Below is a small trained network, with its code and all its weights. Each question gives an input and a target symbol and asks what happens when units are switched off, that is, made to give their printed mean instead of their output.

import numpy as np


def w(rows, s, z=0):
    codes = np.array(rows[::2]) - 128.0
    scale = np.full(codes.shape[1], s)
    scale[-1] = z or s
    return codes * scale


def norm(h):
    return h / np.sqrt((h * h).mean(-1, keepdims=True) + 1e-5)


def f(y):
    return np.maximum(y, 0)


def softmax(a):
    e = np.exp(a - a.max(-1, keepdims=True))
    return e / e.sum(-1, keepdims=True)


def log_softmax(a):
    a = a - a.max(-1, keepdims=True)
    return a - np.log(np.exp(a).sum(-1, keepdims=True))


def net(x, mask):
    ids = ['βδεζηθλπστ'.index(c) for c in x.split()]
    T = len(ids)
    res = E[ids] + P[:T]
    r = norm(res)
    for j in range(2):
        rows = slice(2 * j, 2 * j + 2)
        q, k, v = (r @ M[0][rows].T for M in (Q, K, V))
        z = softmax(np.where(np.tri(T) > 0, q @ k.T / 2**0.5, -1e9)) @ v
        o = O[0][rows]
        res = res + np.where(mask[j], z, o[:, -1]) @ o[:, :-1]
    y = f(norm(res) @ A[0][:, :-1].T + A[0][:, -1])
    res = res + np.where(mask[2:6], y, B[0][:, -1]) @ B[0][:, :-1]
    return log_softmax(norm(res)[-1] @ U[:, :-1].T + U[:, -1])


Q, K, V, O, A, B = {}, {}, {}, {}, {}, {}
E = w([
[106,51,214,113,125],'β',
[125,53,201,124,125],'δ',
[171,73,148,182,191],'ε',
[208,164,98,171,205],'ζ',
[177,189,130,159,10],'η',
[175,167,129,155,8],'θ',
[142,125,103,153,28],'λ',
[129,104,62,135,120],'π',
[153,151,41,130,113],'σ',
[112,89,40,122,137],'τ',
],0.016)
P = w([
[29,212,117,199,117],'0',
[81,166,139,178,143],'1',
[139,139,138,185,152],'2',
[164,106,120,166,144],'3',
[149,64,108,178,138],'4',
[110,2,107,190,111],'5',
],0.009)
Q[0] = w([
[198,43,151,250,169],'h1',
[102,33,82,163,202],'h1',
[198,43,144,254,65],'h2',
[161,59,180,255,201],'h2',
],0.0077)
K[0] = w([
[157,61,62,74,52],'h1',
[188,51,83,117,161],'h1',
[185,64,134,199,102],'h2',
[175,142,1,49,81],'h2',
],0.0093)
V[0] = w([
[125,78,93,177,188],'h1',
[115,130,162,126,169],'h1',
[197,164,201,160,106],'h2',
[62,3,132,160,99],'h2',
],0.012)
O[0] = w([
[80,168,195,148,29,254],'h1',
[8,254,147,159,74,7],'h1',
[16,131,101,117,171,142],'h2',
[148,116,176,42,124,249],'h2',
],0.0099,0.0041)
A[0] = w([
[158,145,71,109,2,235],'n1',
[28,83,93,51,154,157],'n2',
[149,101,192,55,224,5],'n3',
[143,64,10,102,143,124],'n4',
],0.0089,0.0013)
B[0] = w([
[71,219,10,113,115,254],'n1',
[138,183,64,175,172,146],'n2',
[127,125,82,41,161,153],'n3',
[144,180,151,113,83,219],'n4',
],0.012,0.0074)
U = w([
[134,138,153,74,190,40],'β',
[105,110,155,64,164,50],'δ',
[91,141,243,188,50,91],'ε',
[105,169,29,194,78,255],'ζ',
[85,36,77,206,175,9],'η',
[97,32,66,179,220,117],'θ',
[191,29,81,35,254,184],'λ',
[245,62,198,111,94,120],'π',
[209,52,141,191,132,89],'σ',
[253,78,124,93,15,196],'τ',
],0.009,0.0026)

Each question gives the input, a string of symbols that net reads in full, and the target symbol t.
The units are the heads (2 rows each of Q, K, V and O) and the neurons (one row each of A and B). Each row of codes is followed by its name. A weight is (code - 128) times the scale printed after its matrix; where a second scale follows, it is the last column's (O, A, B and U).
mask holds one flag per unit, heads first, then neurons. A switched-off unit (its flag False) gives its mean, the last column of its rows in O or B, instead of its output. The means were averaged over made-up inputs and are rounded, as every weight is.
A unit's drop is (log p(t) with every unit on - log p(t) with that unit switched off) / (log p(t) with every unit on - log p(t) with every unit switched off).
The circuit of an input: a set's keep is (log p(t) with only the set's units on - log p(t) with every unit switched off) / (log p(t) with every unit on - log p(t) with every unit switched off). Starting from all 6 units, units are removed one at a time, each time the one whose removal leaves the highest keep (on an exact tie, the one counted first), for as long as the keep stays at least 0.8.
units of the circuit, in order: the units of the circuit, biggest drop first
k most important neurons: the k neurons with the biggest drops, biggest first
which heads matter: for each layer, one digit per head in row order, 1 if its drop is at least 0.15 and else 0, layers parted by /
drop of u: that unit's drop, to one decimal
input ε ζ θ β, target θ: units of the circuit, in order => h2
input θ δ θ ε, target θ: which heads matter => 01
input θ λ τ δ ζ, target τ: which heads matter => 11
input ε η λ ζ, target λ: which heads matter => 10
input η ε ε β, target ε: which heads matter => 10
input ε θ ζ, target θ: units of the circuit, in order => h2, n1
input δ θ τ ε, target τ: which heads matter => 11
input θ θ λ λ λ β, target λ: 2 most important neurons => n3, n2
input λ λ ε, target λ: which heads matter => 00
input θ τ σ π π, target τ: drop of h1 => -0.2
input β π δ τ τ, target τ: drop of h2 => 1.3
input δ ε ε ε δ, target ε: drop of h1 => 1.9
